Below are the code and all the weights of a small trained network. Each question names an input and a target symbol and asks about switching units off, where a switched-off unit gives its printed mean instead of its output.

import numpy as np


def w(rows, s, z=0):
    codes = np.array(rows[::2]) - 128.0
    scale = np.full(codes.shape[1], s)
    scale[-1] = z or s
    return codes * scale


def norm(h):
    return h / np.sqrt((h * h).mean(-1, keepdims=True) + 1e-5)


def f(y):
    return np.maximum(y, 0)


def softmax(a):
    e = np.exp(a - a.max(-1, keepdims=True))
    return e / e.sum(-1, keepdims=True)


def log_softmax(a):
    a = a - a.max(-1, keepdims=True)
    return a - np.log(np.exp(a).sum(-1, keepdims=True))


def net(x, mask):
    ids = ['βδεηθλμξστφ'.index(c) for c in x.split()]
    T = len(ids)
    res = E[ids] + P[:T]
    u = 0
    for l in range(2):
        r = norm(res)
        for j in range(2):
            rows = slice(4 * j, 4 * j + 4)
            q, k, v = (r @ M[l][rows].T for M in (Q, K, V))
            z = softmax(np.where(np.tri(T) > 0, q @ k.T / 4**0.5, -1e9)) @ v
            o = O[l][rows]
            res = res + np.where(mask[u + j], z, o[:, -1]) @ o[:, :-1]
        u += 2
        y = f(norm(res) @ A[l][:, :-1].T + A[l][:, -1])
        res = res + np.where(mask[u : u + 16], y, B[l][:, -1]) @ B[l][:, :-1]
        u += 16
    return log_softmax(norm(res)[-1] @ U[:, :-1].T + U[:, -1])


Q, K, V, O, A, B = {}, {}, {}, {}, {}, {}
E = w([
[171,4,106,40],'β',
[171,121,241,205],'δ',
[238,69,55,132],'ε',
[187,26,140,38],'η',
[188,16,139,38],'θ',
[246,76,57,129],'λ',
[90,216,63,33],'μ',
[61,90,18,207],'ξ',
[39,34,161,208],'σ',
[190,206,204,105],'τ',
[255,90,54,128],'φ',
],0.0013)
P = w([
[254,13,77,65],'0',
[226,46,92,80],'1',
[210,66,100,92],'2',
[194,76,101,94],'3',
[178,92,114,109],'4',
[161,105,117,117],'5',
[149,123,125,117],'6',
[134,136,134,128],'7',
[116,160,141,134],'8',
[126,147,135,129],'9',
],0.0012)
Q[0] = w([
[17,240,236,212],'L0H1',
[245,11,9,36],'L0H1',
[249,4,8,20],'L0H1',
[33,237,250,215],'L0H1',
[244,12,14,42],'L0H2',
[2,241,217,208],'L0H2',
[30,209,248,149],'L0H2',
[3,238,231,214],'L0H2',
],0.0046)
K[0] = w([
[232,22,96,66],'L0H1',
[19,229,176,203],'L0H1',
[16,242,171,215],'L0H1',
[217,29,95,68],'L0H1',
[54,250,156,136],'L0H2',
[210,5,102,134],'L0H2',
[188,47,88,84],'L0H2',
[211,2,101,122],'L0H2',
],0.0044)
V[0] = w([
[123,100,20,152],'L0H1',
[60,64,145,137],'L0H1',
[144,166,241,45],'L0H1',
[133,127,98,6],'L0H1',
[106,83,55,138],'L0H2',
[45,170,168,118],'L0H2',
[89,140,93,135],'L0H2',
[70,187,117,141],'L0H2',
],0.0024)
O[0] = w([
[63,200,100,133,182],'L0H1',
[3,67,158,159,88],'L0H1',
[197,41,128,91,115],'L0H1',
[118,125,80,37,230],'L0H1',
[63,83,119,189,160],'L0H2',
[129,105,89,89,5],'L0H2',
[111,108,75,137,94],'L0H2',
[136,131,67,114,30],'L0H2',
],0.0026,0.0019)
A[0] = w([
[166,83,67,62,2],'L0N1',
[117,174,190,79,67],'L0N2',
[106,166,51,63,97],'L0N3',
[187,170,117,90,121],'L0N4',
[148,82,173,173,95],'L0N5',
[122,164,112,109,36],'L0N6',
[40,88,58,207,112],'L0N7',
[111,198,97,205,85],'L0N8',
[157,125,36,100,43],'L0N9',
[179,251,228,133,116],'L0N10',
[111,158,45,60,95],'L0N11',
[229,133,29,58,126],'L0N12',
[251,83,90,220,128],'L0N13',
[59,81,133,105,140],'L0N14',
[204,69,117,190,120],'L0N15',
[54,245,208,117,106],'L0N16',
],0.0017,0.0045)
B[0] = w([
[152,54,155,60,128],'L0N1',
[82,177,127,133,128],'L0N2',
[131,123,179,175,147],'L0N3',
[143,142,149,120,173],'L0N4',
[130,115,103,67,131],'L0N5',
[107,254,224,210,128],'L0N6',
[201,109,140,87,161],'L0N7',
[146,195,115,133,133],'L0N8',
[180,52,53,210,128],'L0N9',
[150,99,116,82,166],'L0N10',
[124,118,176,172,147],'L0N11',
[118,171,162,110,248],'L0N12',
[109,175,151,164,199],'L0N13',
[117,105,158,104,162],'L0N14',
[100,147,150,140,168],'L0N15',
[187,114,118,108,149],'L0N16',
],0.0035,0.0018)
Q[1] = w([
[148,13,116,101],'L1H1',
[169,250,139,120],'L1H1',
[119,254,117,128],'L1H1',
[147,254,132,108],'L1H1',
[97,165,89,184],'L1H2',
[213,98,130,196],'L1H2',
[53,161,210,54],'L1H2',
[162,128,61,205],'L1H2',
],0.0044)
K[1] = w([
[240,15,222,141],'L1H1',
[30,212,2,128],'L1H1',
[6,231,14,93],'L1H1',
[13,212,3,107],'L1H1',
[178,194,140,71],'L1H2',
[203,66,192,163],'L1H2',
[17,201,36,185],'L1H2',
[221,118,198,68],'L1H2',
],0.0039)
V[1] = w([
[57,191,161,115],'L1H1',
[161,91,85,140],'L1H1',
[170,47,125,134],'L1H1',
[191,17,95,145],'L1H1',
[85,142,248,127],'L1H2',
[155,102,16,113],'L1H2',
[106,8,56,213],'L1H2',
[210,101,104,184],'L1H2',
],0.0014)
O[1] = w([
[237,99,152,62,84],'L1H1',
[80,176,166,135,134],'L1H1',
[88,205,105,182,157],'L1H1',
[49,236,116,194,157],'L1H1',
[183,69,56,87,125],'L1H2',
[99,178,212,170,132],'L1H2',
[142,194,203,77,2],'L1H2',
[7,157,133,86,157],'L1H2',
],0.0015,0.00083)
A[1] = w([
[119,170,123,194,103],'L1N1',
[169,74,149,159,146],'L1N2',
[150,80,161,194,139],'L1N3',
[58,155,148,101,166],'L1N4',
[29,111,5,154,64],'L1N5',
[148,109,150,192,115],'L1N6',
[128,207,62,186,156],'L1N7',
[109,79,81,225,131],'L1N8',
[190,105,131,158,128],'L1N9',
[124,177,43,51,111],'L1N10',
[145,164,50,152,3],'L1N11',
[160,82,128,153,156],'L1N12',
[68,131,215,88,122],'L1N13',
[174,88,192,154,68],'L1N14',
[46,178,32,158,135],'L1N15',
[136,91,64,61,155],'L1N16',
],0.0027,0.004)
B[1] = w([
[153,102,131,189,147],'L1N1',
[110,143,168,159,198],'L1N2',
[68,150,122,150,175],'L1N3',
[139,86,76,113,204],'L1N4',
[254,86,147,64,154],'L1N5',
[103,149,105,140,149],'L1N6',
[121,69,80,109,212],'L1N7',
[173,65,101,159,172],'L1N8',
[95,164,132,126,180],'L1N9',
[49,137,115,154,201],'L1N10',
[152,179,70,174,128],'L1N11',
[88,140,137,154,200],'L1N12',
[195,95,115,137,180],'L1N13',
[14,253,117,107,139],'L1N14',
[221,104,120,83,176],'L1N15',
[74,176,115,155,248],'L1N16',
],0.0037,0.0017)
U = w([
[9,6,163,11,133],'β',
[8,249,252,250,171],'δ',
[116,193,28,251,36],'ε',
[76,49,239,10,11],'η',
[62,53,235,16,18],'θ',
[173,246,20,252,74],'λ',
[7,250,7,5,254],'μ',
[247,7,2,106,181],'ξ',
[7,5,151,247,182],'σ',
[250,252,250,10,177],'τ',
[216,249,30,224,24],'φ',
],0.0049,0.0033)

Each question gives the input, a string of symbols that net reads in full, and the target symbol t.
The units are the heads (4 rows each of Q, K, V and O) and the neurons (one row each of A and B). Each row of codes is followed by its name. A weight is (code - 128) times the scale printed after its matrix; where a second scale follows, it is the last column's (O, A, B and U).
mask holds one flag per unit, layer by layer, with each layer's heads first. A switched-off unit (its flag False) gives its mean, the last column of its rows in O or B, instead of its output. The means were averaged over made-up inputs and are rounded, as every weight is.
A unit's drop is (log p(t) with every unit on - log p(t) with that unit switched off) / (log p(t) with every unit on - log p(t) with every unit switched off).
The circuit of an input: a set's keep is (log p(t) with only the set's units on - log p(t) with every unit switched off) / (log p(t) with every unit on - log p(t) with every unit switched off). Starting from the 12 units with the biggest drops (on a tie, the unit counted first), units are removed one at a time, each time the one whose removal leaves the highest keep (on an exact tie, the one counted first), for as long as the keep stays at least 0.8.
units of the circuit, in order: the units of the circuit, biggest drop first
k most important neurons: the k neurons with the biggest drops, biggest first
top k neurons in layer l: the k neurons of layer l with the biggest drops, biggest first
heads that matter: for each layer, one digit per head in row order, 1 if its drop is at least 0.15 and else 0, layers parted by /
drop when u is switched off: that unit's drop, to one decimal
input μ σ θ μ λ μ η σ σ φ, target σ: units of the circuit, in order -> (L0H1)
input μ λ λ μ ξ β δ β, target δ: heads that matter -> 10 / 00
input τ θ β, target τ: units of the circuit, in order -> (L0H2, L1N7, L1N4)
input ξ σ ξ φ θ μ ξ θ, target ξ: heads that matter -> 11 / 01
input δ μ β σ ε σ λ δ φ φ, target δ: heads that matter -> 10 / 00
input η σ θ θ, target σ: units of the circuit, in order -> (L0H1, L1H1)
input δ λ η ε η, target δ: heads that matter -> 11 / 00
input λ φ δ τ φ λ ξ β μ φ, target μ: heads that matter -> 01 / 00
input ε ξ ε ξ β θ φ δ μ β, target μ: units of the circuit, in order -> (L0H2, L1N16)
input δ λ β θ β τ τ θ, target τ: units of the circuit, in order -> (L0H2, L1N7)
input μ δ β μ β ξ β ξ ε, target ξ: 2 most important neurons -> (L1N15, L1N7)
input μ δ τ η λ η φ, target τ: top 2 neurons in layer 1 -> (L1N16, L1N10)
input λ τ φ σ ξ β η η, target ξ: heads that matter -> 10 / 00
input η σ η, target σ: units of the circuit, in order -> (L0H1, L1H1)
input λ σ σ θ, target σ: units of the circuit, in order -> (L0H1)
input δ λ ξ ξ μ τ η λ θ ε, target τ: units of the circuit, in order -> (L0H1, L0N12, L1N4)
input β μ τ η, target τ: 2 most important neurons -> (L1N7, L1N4)
input δ τ τ τ θ λ λ β φ ε, target τ: heads that matter -> 01 / 00
input μ δ τ φ, target τ: units of the circuit, in order -> (L0H2, L0N12, L1N4)
input β λ μ τ β θ θ, target τ: most important neuron -> (L1N7)
input τ μ λ, target μ: heads that matter -> 10 / 00
input μ λ ε β η ξ θ β, target ξ: 2 most important neurons -> (L1N13, L1N4)
input ξ μ ε, target μ: drop when L0H1 is switched off -> 0.6
input μ σ ξ, target ξ: drop when L0N4 is switched off -> 0.0
input τ λ β, target τ: drop when L1N4 is switched off -> 0.1
input β δ λ, target δ: drop when L0H1 is switched off -> 0.4
input ξ β η η β τ ε δ β, target δ: most important neuron -> (L1N14)
